Below is a small trained network, with its code and all its weights. Each question gives an input and a class and asks what happens when units are switched off, that is, made to give their printed mean instead of their output.

import numpy as np


def w(rows, s, z=0):
    codes = np.array(rows[::2]) - 128.0
    scale = np.full(codes.shape[1], s)
    scale[-1] = z or s
    return codes * scale


def f(y):
    return np.maximum(y, 0)


def log_softmax(a):
    a = a - a.max(-1, keepdims=True)
    return a - np.log(np.exp(a).sum(-1, keepdims=True))


def net(x, mask):
    res = np.array(x, float).reshape(1, 6) / 4 @ E
    y = f(res @ A[0][:, :-1].T + A[0][:, -1])
    res = res + np.where(mask, y, B[0][:, -1]) @ B[0][:, :-1]
    return log_softmax(res[-1] @ U[:, :-1].T + U[:, -1])


A, B = {}, {}
E = w([
[157,79,105,78,69,167,66,55],'x0',
[84,56,70,225,117,135,30,201],'x1',
[181,155,116,3,234,213,134,112],'x2',
[171,94,175,163,100,178,190,143],'x3',
[161,151,37,213,203,91,110,1],'x4',
[188,101,229,198,185,191,49,102],'x5',
],0.0092)
A[0] = w([
[145,118,175,106,83,106,94,101,87],'n0',
[146,117,90,115,146,174,126,114,104],'n1',
[132,117,197,87,78,148,184,204,115],'n2',
[148,73,156,204,119,186,104,133,121],'n3',
[140,162,170,101,89,142,177,178,83],'n4',
[57,141,102,137,137,118,127,193,89],'n5',
[120,158,83,147,149,85,204,101,84],'n6',
[98,119,178,137,128,113,166,114,50],'n7',
[130,122,144,123,131,108,138,127,65],'n8',
[71,140,151,162,133,62,138,137,97],'n9',
[157,129,126,134,115,141,142,131,77],'n10',
[115,158,187,122,111,106,162,127,60],'n11',
[142,132,123,136,116,149,138,131,100],'n12',
[82,143,142,97,124,123,134,168,13],'n13',
[150,83,123,178,126,197,129,96,88],'n14',
[135,99,140,139,130,105,151,140,74],'n15',
[101,138,125,126,151,123,125,147,83],'n16',
[86,135,111,146,53,74,154,100,134],'n17',
[134,119,145,112,155,123,116,153,68],'n18',
[143,128,95,20,112,173,127,112,128],'n19',
[142,181,81,153,125,66,179,116,111],'n20',
[133,134,88,149,154,122,130,99,92],'n21',
[175,156,67,152,150,105,114,108,67],'n22',
[105,116,185,110,122,91,154,121,26],'n23',
[121,109,200,86,86,150,180,186,102],'n24',
[72,82,89,173,78,101,152,154,134],'n25',
[132,114,109,132,124,137,144,134,80],'n26',
[111,144,105,132,84,153,132,138,67],'n27',
[103,89,101,138,109,113,161,132,113],'n28',
[161,94,113,176,121,196,127,129,110],'n29',
[108,100,97,49,101,152,161,115,130],'n30',
[117,127,137,139,132,136,150,126,94],'n31',
[107,139,158,165,166,111,77,133,46],'n32',
[61,126,110,83,138,166,115,248,115],'n33',
[88,116,109,165,86,118,147,148,123],'n34',
[87,175,129,92,134,86,149,133,114],'n35',
[129,127,107,45,92,145,151,125,122],'n36',
[108,103,109,96,141,150,137,229,127],'n37',
[133,156,79,60,186,131,154,81,135],'n38',
[112,88,89,126,56,128,126,166,4],'n39',
],0.016,0.015)
B[0] = w([
[75,117,137,135,113,183,107,187,158],'n0',
[116,155,176,83,115,127,147,138,167],'n1',
[109,141,73,112,167,163,254,75,254],'n2',
[186,90,147,174,167,81,88,91,216],'n3',
[201,75,102,113,166,80,174,83,201],'n4',
[118,139,132,188,80,116,119,164,185],'n5',
[125,86,143,91,123,128,59,114,190],'n6',
[145,92,121,101,162,108,140,91,144],'n7',
[124,131,100,106,138,130,127,114,129],'n8',
[72,137,124,113,126,160,155,142,186],'n9',
[140,120,108,128,142,152,125,147,131],'n10',
[155,106,106,97,169,130,156,89,163],'n11',
[135,131,110,136,119,118,128,136,132],'n12',
[238,62,80,214,167,88,118,72,148],'n13',
[184,116,71,171,175,108,136,97,183],'n14',
[123,130,138,130,137,139,145,113,136],'n15',
[116,144,151,150,102,126,125,119,137],'n16',
[82,158,120,182,85,144,138,192,211],'n17',
[94,93,139,118,104,142,120,136,136],'n18',
[98,107,190,20,147,105,81,132,226],'n19',
[84,126,181,106,77,138,51,172,199],'n20',
[148,118,112,118,141,157,167,145,168],'n21',
[146,124,97,130,181,117,194,91,175],'n22',
[161,112,117,122,181,116,126,97,144],'n23',
[112,159,110,88,167,138,224,99,238],'n24',
[80,184,116,221,64,177,96,175,226],'n25',
[106,123,139,141,121,103,134,135,129],'n26',
[114,119,140,166,136,141,116,124,138],'n27',
[112,167,139,152,103,148,120,152,164],'n28',
[169,117,108,167,202,125,148,98,181],'n29',
[77,120,179,88,135,131,79,161,194],'n30',
[117,83,148,127,136,147,133,132,133],'n31',
[115,138,174,73,75,132,76,164,151],'n32',
[43,194,71,208,35,144,168,181,226],'n33',
[86,135,105,165,100,119,129,154,193],'n34',
[169,84,121,164,176,145,160,101,183],'n35',
[131,119,189,79,109,99,66,141,196],'n36',
[74,148,90,188,91,135,182,150,207],'n37',
[102,143,116,124,149,147,227,119,234],'n38',
[103,152,147,200,75,104,51,173,159],'n39',
],0.01,0.018)
U = w([
[92,135,174,47,120,156,84,147,147],'0',
[245,209,67,57,14,60,109,168,3],'1',
[196,111,135,172,136,139,9,121,114],'2',
[113,140,103,112,143,152,200,118,173],'3',
[79,152,106,189,75,154,115,162,166],'4',
],0.011,0.006)

Each question gives the input, the list of numbers given to net, and the class t.
The units are the neurons (one row each of A and B). Each row of codes is followed by its name. A weight is (code - 128) times the scale printed after its matrix; where a second scale follows, it is the last column's (A, B and U).
mask holds one flag per neuron, in row order. A switched-off neuron (its flag False) gives its mean, the last column of its row in B, instead of its output. The means were averaged over made-up inputs and are rounded, as every weight is.
A unit's drop is (log p(t) with every unit on - log p(t) with that unit switched off) / (log p(t) with every unit on - log p(t) with every unit switched off).
The circuit of an input: a set's keep is (log p(t) with only the set's units on - log p(t) with every unit switched off) / (log p(t) with every unit on - log p(t) with every unit switched off). Starting from the 12 units with the biggest drops (on a tie, the unit counted first), units are removed one at a time, each time the one whose removal leaves the highest keep (on an exact tie, the one counted first), for as long as the keep stays at least 0.8.
circuit, biggest first: the units of the circuit, biggest drop first
k most important neurons: the k neurons with the biggest drops, biggest first
drop of u: that unit's drop, to one decimal
input [-1,3,1,2,-4,6], class 3: circuit, biggest first	[n25]
input [-7,-4,6,3,2,-6], class 0: circuit, biggest first	[n20; n6]
input [-3,-3,-8,1,-1,8], class 2: circuit, biggest first	[n3; n33]
input [6,3,8,4,4,0], class 0: 2 most important neurons	[n19; n2]
input [-3,1,6,-5,-2,-8], class 4: 2 most important neurons	[n33; n37]
input [-7,1,8,7,6,-7], class 0: 3 most important neurons	[n20; n6; n2]
input [-7,-6,-6,8,3,-5], class 4: 2 most important neurons	[n20; n17]
input [-2,-1,-4,-6,-7,7], class 3: 2 most important neurons	[n25; n2]
input [0,7,6,2,8,4], class 2: 3 most important neurons	[n2; n3; n24]
input [0,7,3,-7,8,3], class 3: 2 most important neurons	[n22; n21]
input [-2,4,-3,5,-8,7], class 3: 2 most important neurons	[n2; n24]
input [5,1,-1,5,-6,-1], class 3: 2 most important neurons	[n2; n24]
input [-3,6,3,-2,8,5], class 2: drop of n2	0.1
input [3,8,-5,5,0,4], class 2: circuit, biggest first	[n3]
input [-4,5,4,4,7,3], class 2: drop of n2	0.2
input [3,-1,8,4,-2,2], class 0: drop of n19	0.5
